Below are the code and all the weights of a small trained network. Each question names an input and a class and asks about switching units off, where a switched-off unit gives its printed mean instead of its output.

import numpy as np


def w(rows, s, z=0):
    codes = np.array(rows[::2]) - 128.0
    scale = np.full(codes.shape[1], s)
    scale[-1] = z or s
    return codes * scale


def norm(h):
    return h / np.sqrt((h * h).mean(-1, keepdims=True) + 1e-5)


def f(y):
    return np.maximum(y, 0)


def log_softmax(a):
    a = a - a.max(-1, keepdims=True)
    return a - np.log(np.exp(a).sum(-1, keepdims=True))


def net(x, mask):
    res = np.array(x, float).reshape(1, 4) / 4 @ E
    u = 0
    for l in range(4):
        y = f(norm(res) @ A[l][:, :-1].T + A[l][:, -1])
        res = res + np.where(mask[u : u + 13], y, B[l][:, -1]) @ B[l][:, :-1]
        u += 13
    return log_softmax(norm(res)[-1] @ U[:, :-1].T + U[:, -1])


A, B = {}, {}
E = w([
[84,103,123,192,207,127,128,79,67,158,207,144],'x0',
[124,108,135,117,125,128,131,136,141,137,142,125],'x1',
[108,113,129,178,152,203,219,146,151,95,111,123],'x2',
[41,250,182,99,125,150,130,137,155,119,146,142],'x3',
],0.017)
A[0] = w([
[121,129,137,107,116,121,94,167,101,137,161,138,117],'L0N1',
[62,105,136,181,182,121,131,51,75,169,179,163,2],'L0N2',
[133,145,105,126,131,113,127,88,165,129,132,103,84],'L0N3',
[120,143,146,96,116,115,130,156,187,126,85,134,89],'L0N4',
[146,124,165,135,121,137,131,169,136,121,66,126,110],'L0N5',
[147,85,113,162,144,113,132,99,119,146,121,137,102],'L0N6',
[43,224,189,100,122,131,135,148,143,113,171,142,128],'L0N7',
[85,122,122,187,201,111,124,91,76,155,215,130,147],'L0N8',
[120,103,170,103,140,123,141,146,138,156,125,123,116],'L0N9',
[115,108,133,177,149,219,252,155,150,97,103,120,122],'L0N10',
[88,99,106,165,132,208,187,139,146,70,110,131,17],'L0N11',
[145,133,145,118,146,117,142,116,108,123,154,142,92],'L0N12',
[96,137,139,157,140,133,130,114,102,179,189,149,70],'L0N13',
],0.014,0.01)
B[0] = w([
[121,111,129,143,96,91,158,123,131,183,122,127,154],'L0N1',
[133,175,130,100,75,139,106,210,141,124,9,73,204],'L0N2',
[127,128,122,133,118,128,154,152,93,126,131,137,128],'L0N3',
[116,129,96,158,89,109,135,145,45,94,136,99,172],'L0N4',
[151,124,142,93,100,101,129,84,139,137,144,113,162],'L0N5',
[87,138,108,109,83,102,139,130,125,82,125,118,171],'L0N6',
[64,207,85,112,122,202,92,106,151,165,111,128,248],'L0N7',
[117,102,130,137,177,99,136,50,91,100,223,183,248],'L0N8',
[134,142,126,100,121,109,122,136,107,108,114,138,136],'L0N9',
[141,120,158,148,184,146,217,154,146,123,125,46,243],'L0N10',
[126,128,91,111,106,83,23,124,118,163,143,161,182],'L0N11',
[109,135,112,128,81,144,137,81,120,126,110,104,137],'L0N12',
[178,120,130,68,133,109,174,104,178,169,136,151,175],'L0N13',
],0.015,0.017)
A[1] = w([
[110,95,119,208,154,194,142,112,111,122,107,167,3],'L1N1',
[137,135,123,161,166,145,154,222,235,129,84,47,128],'L1N2',
[72,145,180,183,221,150,107,127,149,185,174,212,6],'L1N3',
[78,207,173,97,142,169,163,159,179,130,174,107,49],'L1N4',
[140,119,108,67,45,110,2,93,113,99,139,252,104],'L1N5',
[132,128,95,136,54,128,70,126,70,145,118,189,134],'L1N6',
[115,42,173,240,192,124,73,135,77,143,207,142,53],'L1N7',
[223,47,192,126,91,51,201,153,81,123,134,142,151],'L1N8',
[114,150,176,230,195,169,192,161,126,93,145,113,92],'L1N9',
[126,195,162,131,175,136,143,90,133,100,87,121,22],'L1N10',
[156,105,120,104,150,96,58,215,159,182,56,159,52],'L1N11',
[77,221,192,113,84,188,73,193,226,198,60,104,108],'L1N12',
[55,82,127,177,189,184,124,119,131,74,102,178,59],'L1N13',
],0.0094,0.0043)
B[1] = w([
[106,169,112,89,178,120,157,135,142,148,124,124,131],'L1N1',
[107,119,139,142,83,124,63,22,103,154,75,134,207],'L1N2',
[161,100,174,72,184,137,107,100,184,195,155,151,162],'L1N3',
[218,63,128,127,79,182,137,112,79,104,172,130,220],'L1N4',
[124,105,115,168,150,77,16,137,137,163,133,195,227],'L1N5',
[138,143,174,132,171,136,82,181,148,142,180,156,190],'L1N6',
[56,184,127,127,93,99,141,103,102,53,161,102,163],'L1N7',
[152,136,213,234,159,84,115,112,147,108,123,105,236],'L1N8',
[105,177,69,61,118,78,99,204,149,161,151,165,193],'L1N9',
[168,57,134,159,104,163,123,138,97,140,184,141,161],'L1N10',
[146,157,112,118,149,168,126,159,138,111,103,122,140],'L1N11',
[99,7,62,171,123,114,142,157,28,129,137,83,254],'L1N12',
[152,144,137,83,185,155,138,151,140,99,153,145,143],'L1N13',
],0.012,0.011)
A[2] = w([
[132,126,134,148,65,191,187,147,179,110,28,71,61],'L2N1',
[159,129,154,133,135,105,191,142,129,81,108,135,26],'L2N2',
[184,150,185,153,129,105,115,159,194,139,58,115,53],'L2N3',
[179,130,202,152,136,95,119,159,168,106,158,187,83],'L2N4',
[170,122,180,113,160,74,176,117,182,57,108,115,84],'L2N5',
[143,126,159,164,165,121,107,213,215,133,95,147,40],'L2N6',
[110,178,146,92,179,170,126,115,185,168,145,163,67],'L2N7',
[91,144,97,14,73,133,70,123,139,106,118,180,1],'L2N8',
[117,94,64,166,114,162,117,132,111,144,139,166,46],'L2N9',
[101,135,147,111,130,192,247,103,98,66,127,111,73],'L2N10',
[136,93,122,78,100,143,139,146,98,120,69,69,68],'L2N11',
[138,152,132,130,176,164,205,130,121,97,164,140,42],'L2N12',
[131,134,96,134,61,161,96,247,132,169,46,92,73],'L2N13',
],0.014,0.0044)
B[2] = w([
[138,57,132,188,73,140,116,29,74,128,90,112,220],'L2N1',
[73,173,145,149,92,62,154,153,199,126,114,130,164],'L2N2',
[176,153,200,123,104,142,147,158,218,153,101,168,220],'L2N3',
[172,127,114,137,150,183,132,135,99,57,112,95,236],'L2N4',
[75,191,160,167,111,61,90,163,159,168,115,138,236],'L2N5',
[193,144,66,115,131,184,128,160,154,114,108,133,172],'L2N6',
[172,85,106,87,127,195,137,120,149,210,132,128,207],'L2N7',
[75,167,136,152,112,90,188,146,159,162,91,172,197],'L2N8',
[139,140,192,132,145,59,131,141,152,116,97,130,219],'L2N9',
[154,113,58,100,112,190,250,140,148,101,190,45,233],'L2N10',
[124,100,134,167,70,120,142,85,132,126,92,134,203],'L2N11',
[126,93,115,95,164,140,133,206,156,154,144,78,197],'L2N12',
[60,74,91,174,133,117,105,195,97,67,88,95,254],'L2N13',
],0.013,0.0072)
A[3] = w([
[199,93,145,188,110,163,105,187,108,154,79,98,134],'L3N1',
[174,167,128,111,130,130,65,255,165,139,122,124,74],'L3N2',
[166,151,164,131,129,66,39,107,145,38,114,223,63],'L3N3',
[202,167,117,99,132,144,129,199,233,128,120,176,40],'L3N4',
[41,155,118,101,92,147,51,151,131,197,119,199,97],'L3N5',
[150,152,128,218,61,96,104,220,127,70,1,113,131],'L3N6',
[128,213,184,53,136,145,79,52,103,145,94,204,4],'L3N7',
[136,177,134,121,106,145,69,238,129,115,116,150,115],'L3N8',
[147,163,133,51,147,182,167,67,136,186,173,177,76],'L3N9',
[16,227,80,93,95,224,184,210,128,184,126,108,152],'L3N10',
[130,142,90,132,165,97,179,162,130,114,164,66,56],'L3N11',
[87,121,95,93,127,83,99,205,122,140,133,112,2],'L3N12',
[74,130,107,146,185,46,147,177,94,120,128,143,75],'L3N13',
],0.0097,0.0052)
B[3] = w([
[169,207,117,78,93,129,114,135,157,123,81,155,192],'L3N1',
[120,141,106,77,165,149,105,173,108,78,97,119,165],'L3N2',
[186,108,190,139,78,253,126,98,63,101,144,128,203],'L3N3',
[171,150,116,76,157,184,102,153,128,81,130,116,153],'L3N4',
[93,117,97,116,146,53,155,145,128,125,57,172,179],'L3N5',
[146,148,137,66,200,137,151,137,150,197,156,173,247],'L3N6',
[97,167,89,157,40,103,139,56,144,167,109,147,147],'L3N7',
[117,119,124,95,175,153,118,168,95,105,119,174,168],'L3N8',
[164,127,85,134,140,118,108,108,181,167,147,135,174],'L3N9',
[228,105,207,130,140,92,106,131,140,62,140,139,236],'L3N10',
[74,169,94,108,125,90,117,79,158,117,104,158,165],'L3N11',
[90,129,169,124,104,134,125,187,110,144,116,132,150],'L3N12',
[73,107,177,160,109,98,122,170,142,60,123,107,181],'L3N13',
],0.013)
U = w([
[215,159,163,77,169,166,68,213,129,82,101,173,175],'0',
[28,121,100,114,117,84,78,254,66,119,60,166,251],'1',
[133,102,201,182,122,98,79,92,44,56,194,171,94],'2',
[82,146,75,97,127,83,96,77,143,219,132,228,157],'3',
[162,140,211,170,79,63,142,126,185,182,46,95,94],'4',
[107,84,65,153,54,194,155,133,65,75,75,27,72],'5',
[31,146,133,158,166,24,183,161,171,64,175,69,96],'6',
[156,99,90,77,192,198,175,138,150,168,220,92,115],'7',
],0.018,0.0013)

Each question gives the input, the list of numbers given to net, and the class t.
The units are the neurons (one row each of A and B). Each row of codes is followed by its name. A weight is (code - 128) times the scale printed after its matrix; where a second scale follows, it is the last column's (A, B and U).
mask holds one flag per neuron, layer by layer. A switched-off neuron (its flag False) gives its mean, the last column of its row in B, instead of its output. The means were averaged over made-up inputs and are rounded, as every weight is.
A unit's drop is (log p(t) with every unit on - log p(t) with that unit switched off) / (log p(t) with every unit on - log p(t) with every unit switched off).
unit that matters most: the unit with the biggest drop
top k neurons: the k neurons with the biggest drops, biggest first
k most important neurons of layer l: the k neurons of layer l with the biggest drops, biggest first
drop when u is switched off: that unit's drop, to one decimal
input [-1,-8,4,-6], class 4: unit that matters most -> L0N8
input [0,1,1,7], class 5: top 4 neurons -> L0N8, L1N12, L0N11, L1N5
input [-7,8,-1,1], class 1: top 2 neurons -> L0N10, L0N8
input [-2,-7,4,-1], class 4: 2 most important neurons of layer 0 -> L0N10, L0N8
input [-6,3,1,-4], class 4: 2 most important neurons of layer 0 -> L0N7, L0N11
input [1,-3,-1,-6], class 2: top 3 neurons -> L0N10, L0N2, L0N7
input [8,-2,5,0], class 6: 3 most important neurons of layer 0 -> L0N8, L0N7, L0N2
input [-1,0,1,-7], class 4: top 4 neurons -> L0N8, L0N11, L0N7, L1N5
input [1,-3,-7,2], class 3: top 2 neurons -> L0N2, L0N10
input [1,1,2,0], class 6: top 2 neurons -> L0N8, L0N10
input [-2,-5,5,0], class 4: top 3 neurons -> L0N10, L0N8, L0N7
input [-1,2,-3,3], class 1: top 2 neurons -> L0N10, L0N8
input [-1,-3,3,0], class 4: top 2 neurons -> L0N10, L0N8
input [4,4,2,-7], class 6: unit that matters most -> L0N7
input [-1,7,2,-2], class 4: 2 most important neurons of layer 0 -> L0N8, L0N7
input [-4,8,5,-8], class 4: 2 most important neurons of layer 0 -> L0N7, L0N8
input [5,0,6,-4], class 6: top 2 neurons -> L0N8, L0N7
input [0,7,-3,4], class 1: top 3 neurons -> L0N10, L0N8, L1N12
input [5,4,1,5], class 7: top 2 neurons -> L0N8, L0N11
input [-8,2,-8,1], class 1: most important neuron of layer 0 -> L0N8
input [5,-6,4,-6], class 6: 2 most important neurons of layer 0 -> L0N7, L0N8
input [5,-2,0,6], class 3: top 2 neurons -> L0N8, L0N10
input [-2,5,-6,1], class 1: 2 most important neurons of layer 0 -> L0N10, L0N8
input [3,5,1,0], class 6: 2 most important neurons of layer 0 -> L0N8, L0N7
input [-3,5,8,6], class 5: drop when L1N1 is switched off -> 0.0
input [-6,-6,4,-4], class 4: drop when L0N7 is switched off -> 2.7
input [2,-2,-7,4], class 3: drop when L0N10 is switched off -> 0.5
